Here is a tiny trained network, its code and every weight. The questions are about switching its units off for an input and a class, where a switched-off unit gives its printed mean instead of its output.

import numpy as np


def w(rows, s, z=0):
    codes = np.array(rows[::2]) - 128.0
    scale = np.full(codes.shape[1], s)
    scale[-1] = z or s
    return codes * scale


def norm(h):
    return h / np.sqrt((h * h).mean(-1, keepdims=True) + 1e-5)


def f(y):
    return np.maximum(y, 0)


def log_softmax(a):
    a = a - a.max(-1, keepdims=True)
    return a - np.log(np.exp(a).sum(-1, keepdims=True))


def net(x, mask):
    res = np.array(x, float).reshape(1, 5) / 4 @ E
    u = 0
    for l in range(4):
        y = f(norm(res) @ A[l][:, :-1].T + A[l][:, -1])
        res = res + np.where(mask[u : u + 3], y, B[l][:, -1]) @ B[l][:, :-1]
        u += 3
    return log_softmax(norm(res)[-1] @ U[:, :-1].T + U[:, -1])


A, B = {}, {}
E = w([
[85,123,100,199],'x0',
[51,96,87,165],'x1',
[128,129,128,128],'x2',
[129,127,129,128],'x3',
[102,248,124,85],'x4',
],0.012)
A[0] = w([
[36,173,172,144,2],'L0N1',
[184,133,118,153,75],'L0N2',
[71,252,131,109,173],'L0N3',
],0.014,0.00061)
B[0] = w([
[169,61,24,132,186],'L0N1',
[218,94,160,75,154],'L0N2',
[228,201,2,40,254],'L0N3',
],0.0077,0.0097)
A[1] = w([
[200,196,177,251,123],'L1N1',
[124,87,148,149,5],'L1N2',
[117,49,165,84,113],'L1N3',
],0.023,0.0014)
B[1] = w([
[69,136,6,113,168],'L1N1',
[95,196,206,95,206],'L1N2',
[131,102,36,130,254],'L1N3',
],0.017,0.0075)
A[2] = w([
[104,78,194,251,128],'L2N1',
[123,187,219,99,4],'L2N2',
[95,201,210,173,84],'L2N3',
],0.022,0.0023)
B[2] = w([
[120,238,249,110,254],'L2N1',
[21,200,146,141,162],'L2N2',
[129,36,184,93,149],'L2N3',
],0.017,0.004)
A[3] = w([
[8,66,122,216,190],'L3N1',
[16,149,35,170,156],'L3N2',
[108,171,45,88,4],'L3N3',
],0.016,0.0015)
B[3] = w([
[20,253,135,130,162],'L3N1',
[43,128,70,186,213],'L3N2',
[155,27,231,192,249],'L3N3',
],0.013,0.014)
U = w([
[197,63,118,116,91],'0',
[64,129,80,169,8],'1',
[141,193,249,84,241],'2',
],0.014,0.0012)

Each question gives the input, the list of numbers given to net, and the class t.
The units are the neurons (one row each of A and B). Each row of codes is followed by its name. A weight is (code - 128) times the scale printed after its matrix; where a second scale follows, it is the last column's (A, B and U).
mask holds one flag per neuron, layer by layer. A switched-off neuron (its flag False) gives its mean, the last column of its row in B, instead of its output. The means were averaged over made-up inputs and are rounded, as every weight is.
A unit's drop is (log p(t) with every unit on - log p(t) with that unit switched off) / (log p(t) with every unit on - log p(t) with every unit switched off).
The circuit of an input: a set's keep is (log p(t) with only the set's units on - log p(t) with every unit switched off) / (log p(t) with every unit on - log p(t) with every unit switched off). Starting from all 12 units, units are removed one at a time, each time the one whose removal leaves the highest keep (on an exact tie, the one counted first), for as long as the keep stays at least 0.8.
circuit, biggest first: the units of the circuit, biggest drop first
most important unit: the unit with the biggest drop
top k neurons: the k neurons with the biggest drops, biggest first
top k neurons in layer l: the k neurons of layer l with the biggest drops, biggest first
drop when u is switched off: that unit's drop, to one decimal
input [3,5,-8,4,-5], class 2: top 2 neurons : (L2N1; L0N3)
input [-2,5,8,-4,7], class 0: most important unit : L0N3
input [-7,1,6,-7,8], class 0: circuit, biggest first : (L1N2; L2N1; L3N1)
input [-6,1,-8,-8,5], class 0: top 2 neurons : (L0N3; L1N2)
input [3,2,-3,2,-6], class 2: top 3 neurons : (L0N3; L2N1; L1N1)
input [3,-8,3,8,-2], class 1: top 3 neurons : (L0N3; L1N1; L3N2)
input [2,5,-5,0,-1], class 2: top 4 neurons : (L0N3; L1N3; L2N1; L1N1)
input [3,4,-3,-1,-8], class 2: circuit, biggest first : (L0N3; L2N1)
input [2,-4,2,5,6], class 0: top 2 neurons : (L1N2; L2N1)
input [3,3,1,-1,-1], class 2: top 2 neurons : (L0N3; L1N3)
input [6,1,-2,-1,0], class 2: top 3 neurons : (L0N3; L1N3; L0N1)
input [7,-7,5,-6,4], class 0: top 3 neurons : (L0N3; L2N1; L1N2)
input [1,6,5,0,-4], class 2: top 2 neurons in layer 1 : (L1N1; L1N2)
input [3,2,3,-8,-4], class 2: drop when L1N1 is switched off : 0.1
input [-8,8,7,2,6], class 0: drop when L3N3 is switched off : 0.1
input [5,2,-5,4,-8], class 2: drop when L2N1 is switched off : 0.4
input [-1,4,-2,-6,5], class 0: drop when L0N3 is switched off : 0.2
